Below are the code and all the weights of a small trained network. Each question names an input and a class and asks about switching units off, where a switched-off unit gives its printed mean instead of its output.

import numpy as np


def w(rows, s, z=0):
    codes = np.array(rows[::2]) - 128.0
    scale = np.full(codes.shape[1], s)
    scale[-1] = z or s
    return codes * scale


def f(y):
    return np.maximum(y, 0)


def log_softmax(a):
    a = a - a.max(-1, keepdims=True)
    return a - np.log(np.exp(a).sum(-1, keepdims=True))


def net(x, mask):
    res = np.array(x, float).reshape(1, 3) / 4 @ E
    y = f(res @ A[0][:, :-1].T + A[0][:, -1])
    res = res + np.where(mask, y, B[0][:, -1]) @ B[0][:, :-1]
    return log_softmax(res[-1] @ U[:, :-1].T + U[:, -1])


A, B = {}, {}
E = w([
[118,128,113,116,137],'x0',
[64,2,121,209,137],'x1',
[193,163,1,205,132],'x2',
],0.0095)
A[0] = w([
[180,137,33,209,154,196],'neuron 1',
[207,134,45,179,170,161],'neuron 2',
[149,129,166,180,135,61],'neuron 3',
[105,120,145,97,57,104],'neuron 4',
[18,123,239,82,136,219],'neuron 5',
[85,63,136,171,123,42],'neuron 6',
[85,108,239,63,146,175],'neuron 7',
[158,90,114,112,182,203],'neuron 8',
[51,74,129,203,154,27],'neuron 9',
[95,131,122,142,149,8],'neuron 10',
[95,35,123,191,128,38],'neuron 11',
[234,162,142,88,162,43],'neuron 12',
[142,173,118,80,65,61],'neuron 13',
[162,210,167,95,124,40],'neuron 14',
[134,56,103,144,129,52],'neuron 15',
[112,111,108,112,104,139],'neuron 16',
[152,156,109,78,128,42],'neuron 17',
[156,130,75,139,99,161],'neuron 18',
[108,91,185,63,139,162],'neuron 19',
[128,207,149,68,117,26],'neuron 20',
[249,167,138,28,135,67],'neuron 21',
[114,146,152,165,87,237],'neuron 22',
[121,130,156,127,111,110],'neuron 23',
[93,83,127,166,125,61],'neuron 24',
[71,81,117,155,112,60],'neuron 25',
[196,139,77,194,127,222],'neuron 26',
[144,113,140,140,100,154],'neuron 27',
],0.014,0.0016)
B[0] = w([
[223,187,202,23,44,227],'neuron 1',
[174,194,219,58,83,218],'neuron 2',
[85,151,108,150,146,135],'neuron 3',
[141,139,197,121,122,159],'neuron 4',
[190,216,162,63,32,253],'neuron 5',
[74,130,92,165,210,180],'neuron 6',
[248,214,129,70,60,240],'neuron 7',
[121,114,95,120,104,142],'neuron 8',
[78,94,56,184,164,192],'neuron 9',
[138,139,129,139,168,135],'neuron 10',
[51,57,57,174,183,196],'neuron 11',
[104,90,125,175,198,194],'neuron 12',
[87,85,123,196,187,179],'neuron 13',
[56,54,83,213,254,202],'neuron 14',
[124,117,94,181,149,164],'neuron 15',
[116,101,127,115,138,136],'neuron 16',
[132,67,91,203,130,168],'neuron 17',
[181,157,133,64,119,172],'neuron 18',
[214,201,229,20,97,201],'neuron 19',
[95,121,65,195,170,200],'neuron 20',
[81,103,31,247,174,228],'neuron 21',
[99,173,160,93,132,141],'neuron 22',
[148,133,134,121,108,147],'neuron 23',
[99,57,80,206,168,167],'neuron 24',
[61,60,94,171,170,170],'neuron 25',
[198,183,189,47,68,204],'neuron 26',
[67,107,131,69,162,135],'neuron 27',
],0.0071,0.016)
U = w([
[215,191,145,5,54,247],'0',
[88,100,72,221,214,9],'1',
],0.014,0.0013)

Each question gives the input, the list of numbers given to net, and the class t.
The units are the neurons (one row each of A and B). Each row of codes is followed by its name. A weight is (code - 128) times the scale printed after its matrix; where a second scale follows, it is the last column's (A, B and U).
mask holds one flag per neuron, in row order. A switched-off neuron (its flag False) gives its mean, the last column of its row in B, instead of its output. The means were averaged over made-up inputs and are rounded, as every weight is.
A unit's drop is (log p(t) with every unit on - log p(t) with that unit switched off) / (log p(t) with every unit on - log p(t) with every unit switched off).
k most important neurons: the k neurons with the biggest drops, biggest first
drop when u is switched off: that unit's drop, to one decimal
input [8,7,7], class 0: 3 most important neurons => neuron 1; neuron 2; neuron 26
input [-2,-4,3], class 1: 3 most important neurons => neuron 5; neuron 7; neuron 19
input [3,-2,1], class 1: 2 most important neurons => neuron 5; neuron 7
input [6,6,-5], class 1: most important neuron => neuron 11
input [-4,-6,5], class 1: 2 most important neurons => neuron 21; neuron 5
input [0,-3,2], class 1: 3 most important neurons => neuron 5; neuron 7; neuron 19
input [-2,6,6], class 0: 3 most important neurons => neuron 1; neuron 26; neuron 2
input [-7,2,-1], class 1: 3 most important neurons => neuron 1; neuron 2; neuron 26
input [8,6,7], class 0: drop when neuron 1 is switched off => 1.9
input [1,3,6], class 0: drop when neuron 2 is switched off => 0.0
input [-5,4,5], class 0: drop when neuron 1 is switched off => 0.4
